Each row has a name. Each question is about the rows just above it.

[3.0 -13.1 -13.9 -64.1 23.0 -33.8 -7.6 5.3 -18.8 21.5 0.8 -41.1 -20.9 2.4 4.9 22.5 19.7 -33.2 1.4] -> (17)
[3.0 -13.1 -13.9 -64.1 23.0 -33.8 -7.6 5.3 -18.8 21.5 0.8 -41.1 -20.9 2.4 9.3 22.5 19.7 -4.1 1.4] -> (116)
[-0.6 -7.2 -5.4 16.3 -36.2 -39.2 2.4 38.6 34.0 -50.0 -4.5 13.0 45.7 7.2 -9.2 -36.5 -15.9 32.8 -48.2] -> (54)
[-2.1 20.6 -15.7 1.3 30.1 50.0 2.0 10.7 23.5 -4.8 -23.7 6.5 -42.8 25.5 -5.2 -9.0 15.0 -4.4 50.8] -> (134)
[-1.5 19.5 -15.6 1.9 31.9 50.0 2.5 11.2 24.1 -4.6 -23.0 6.1 -42.3 25.8 -4.8 -8.4 15.3 -4.5 51.3] -> (33)
[14.4 -23.3 19.1 -46.4 -40.9 -81.2 -12.3 20.5 15.3 -20.9 11.3 -17.3 22.9 -5.8 20.9 -31.6 9.9 -6.3 -56.8] -> (121)
[7.9 10.0 41.6 36.5 -15.1 50.4 -2.5 -34.0 10.4 8.2 6.2 16.1 -21.5 -8.0 24.3 -23.7 1.9 1.0 29.5] -> (87)
[24.5 -2.3 47.8 -56.3 -10.7 -10.8 -20.0 -21.1 16.7 16.5 7.5 -9.1 -55.8 0.0 51.2 -34.1 40.7 -42.4 19.3] -> (5)
[2.0 -7.7 13.4 4.5 -14.6 -14.0 -1.3 -16.0 -18.1 10.7 14.3 0.0 16.7 -17.2 5.1 9.3 -6.2 -0.4 -18.0] -> (115)
[-6.3 -1.6 -9.2 15.1 -2.3 -1.4 3.7 6.3 -2.2 -7.6 -0.8 4.6 18.3 -1.1 -11.0 4.1 -10.9 12.8 -9.7] -> (174)
[5.0 -0.7 8.4 -11.4 -7.9 -9.1 -4.7 6.9 15.8 -8.1 6.2 35.0 -21.5 -8.0 24.3 -23.7 1.9 1.0 29.5] -> (120)
Shift each entry of [21.5 0.8 -41.1 -20.9] by -1 times 0.1: => [21.4 0.7 -41.2 -21.0]
Shift each entry of [41.6 36.5 -15.1] by +1 times 0.1: => [41.7 36.6 -15.0]
Shift each entry of [-0.7] by -1 times 0.1: => [-0.8]
Shift each entry of [-8.0 24.3 -23.7 1.9] by -1 times 0.1: => [-8.1 24.2 -23.8 1.8]
[-21.5] with +1 step of 0.1 on every entry: => [-21.4]

